Below are the code and all the weights of a small trained network. Each question names an input and a class and asks about switching units off, where a switched-off unit gives its printed mean instead of its output.

import numpy as np


def w(rows, s, z=0):
    codes = np.array(rows[::2]) - 128.0
    scale = np.full(codes.shape[1], s)
    scale[-1] = z or s
    return codes * scale


def f(y):
    return y / 2 * (1 + np.tanh(0.7978845608 * (y + 0.044715 * y**3)))


def log_softmax(a):
    a = a - a.max(-1, keepdims=True)
    return a - np.log(np.exp(a).sum(-1, keepdims=True))


def net(x, mask):
    res = np.array(x, float).reshape(1, 8) / 4 @ E
    y = f(res @ A[0][:, :-1].T + A[0][:, -1])
    res = res + np.where(mask, y, B[0][:, -1]) @ B[0][:, :-1]
    return log_softmax(res[-1] @ U[:, :-1].T + U[:, -1])


A, B = {}, {}
E = w([
[127,128,131,127,127,129],'x0',
[245,115,130,138,120,187],'x1',
[128,127,130,128,127,129],'x2',
[77,124,53,158,77,233],'x3',
[125,123,134,128,124,132],'x4',
[113,188,169,214,170,158],'x5',
[141,115,117,202,45,59],'x6',
[126,121,134,128,126,130],'x7',
],0.013)
A[0] = w([
[152,129,121,155,60,110,111],'n0',
[122,110,118,80,107,101,70],'n1',
[128,130,122,82,177,176,112],'n2',
[134,128,140,80,159,178,88],'n3',
[153,121,116,95,105,136,89],'n4',
[132,63,88,63,83,114,90],'n5',
[254,110,125,132,129,188,34],'n6',
[119,158,172,170,149,142,116],'n7',
[119,119,123,135,108,151,46],'n8',
[45,123,106,117,160,97,2],'n9',
[105,94,93,152,120,199,125],'n10',
[103,139,86,126,71,185,88],'n11',
[179,126,191,107,143,98,97],'n12',
[131,123,129,150,107,100,63],'n13',
[139,157,149,202,156,162,59],'n14',
[89,132,124,105,111,108,64],'n15',
[144,133,159,109,116,112,36],'n16',
[117,125,68,144,99,190,94],'n17',
[160,108,138,147,113,140,81],'n18',
[143,80,91,77,118,118,86],'n19',
[112,130,134,178,163,137,86],'n20',
[139,120,100,174,105,105,108],'n21',
[158,107,114,170,101,103,116],'n22',
[147,116,124,75,89,128,80],'n23',
[136,127,121,176,58,90,94],'n24',
[143,100,150,128,166,92,101],'n25',
],0.017,0.0073)
B[0] = w([
[118,110,165,90,176,177,187],'n0',
[141,145,134,153,92,134,169],'n1',
[117,117,230,93,185,165,201],'n2',
[101,130,163,91,200,188,189],'n3',
[122,148,115,150,103,144,163],'n4',
[161,173,154,171,95,150,225],'n5',
[3,70,39,159,74,116,251],'n6',
[188,168,110,179,63,145,185],'n7',
[136,110,97,120,118,99,138],'n8',
[42,88,103,141,80,131,185],'n9',
[163,134,112,123,161,65,217],'n10',
[163,111,107,110,153,66,212],'n11',
[177,124,102,103,164,50,215],'n12',
[101,118,126,83,158,135,146],'n13',
[164,156,145,146,76,153,190],'n14',
[107,107,117,146,91,132,153],'n15',
[149,120,104,136,135,114,142],'n16',
[171,134,114,92,134,63,217],'n17',
[83,124,139,126,115,129,153],'n18',
[180,158,132,180,106,164,196],'n19',
[164,130,113,145,87,161,164],'n20',
[115,137,154,94,155,145,170],'n21',
[107,167,168,89,175,156,179],'n22',
[160,170,138,150,83,148,177],'n23',
[113,100,164,106,201,182,198],'n24',
[144,130,95,114,148,90,177],'n25',
],0.012,0.016)
U = w([
[185,131,111,83,169,6,90],'0',
[116,131,164,61,201,205,104],'1',
[21,114,90,148,90,107,255],'2',
[209,161,137,183,91,180,51],'3',
],0.012,0.0058)

Each question gives the input, the list of numbers given to net, and the class t.
The units are the neurons (one row each of A and B). Each row of codes is followed by its name. A weight is (code - 128) times the scale printed after its matrix; where a second scale follows, it is the last column's (A, B and U).
mask holds one flag per neuron, in row order. A switched-off neuron (its flag False) gives its mean, the last column of its row in B, instead of its output. The means were averaged over made-up inputs and are rounded, as every weight is.
A unit's drop is (log p(t) with every unit on - log p(t) with that unit switched off) / (log p(t) with every unit on - log p(t) with every unit switched off).
The circuit of an input: a set's keep is (log p(t) with only the set's units on - log p(t) with every unit switched off) / (log p(t) with every unit on - log p(t) with every unit switched off). Starting from the 12 units with the biggest drops (on a tie, the unit counted first), units are removed one at a time, each time the one whose removal leaves the highest keep (on an exact tie, the one counted first), for as long as the keep stays at least 0.8.
circuit, biggest first: the units of the circuit, biggest drop first
unit that matters most: the unit with the biggest drop
k most important neurons: the k neurons with the biggest drops, biggest first
drop when u is switched off: that unit's drop, to one decimal
input [4,-1,-5,6,-3,6,8,5], class 1: circuit, biggest first	n24
input [-5,5,-5,5,-1,-5,0,-8], class 0: 4 most important neurons	n17, n11, n10, n9
input [7,6,0,7,1,7,3,-7], class 0: 3 most important neurons	n17, n10, n11
input [0,5,1,5,8,-6,-5,4], class 3: 2 most important neurons	n5, n19
input [-4,-1,7,8,0,-8,-3,0], class 0: 2 most important neurons	n11, n17
input [-8,-5,0,7,-4,0,7,1], class 0: 3 most important neurons	n11, n17, n10
input [-5,8,-6,-4,1,-6,8,-5], class 1: 3 most important neurons	n0, n24, n22
input [2,0,-7,0,1,-2,0,-5], class 3: 2 most important neurons	n6, n12
input [-7,-7,6,-6,6,-1,-2,-3], class 2: 3 most important neurons	n9, n17, n10
input [8,-7,-8,8,5,2,8,-5], class 0: 3 most important neurons	n11, n17, n10
input [-4,-4,2,-2,5,-4,0,8], class 2: 3 most important neurons	n7, n9, n14
input [8,0,4,0,-8,-2,-2,-6], class 1: 3 most important neurons	n6, n7, n14
input [1,6,-2,-1,0,6,2,-4], class 2: 3 most important neurons	n6, n5, n19
input [0,-4,-5,8,7,8,-5,-5], class 0: unit that matters most	n10
input [5,-3,8,5,5,8,6,6], class 3: 2 most important neurons	n7, n14
input [-6,5,6,-2,-3,4,-1,6], class 2: drop when n6 is switched off	0.8
input [4,8,1,0,-6,5,-5,-5], class 2: drop when n6 is switched off	1.6
input [-4,2,-4,3,-8,-8,-6,-2], class 3: drop when n5 is switched off	0.5
input [-7,-1,3,3,6,-1,3,-1], class 0: drop when n6 is switched off	0.2
input [3,8,6,-2,5,1,-7,6], class 2: circuit, biggest first	n6
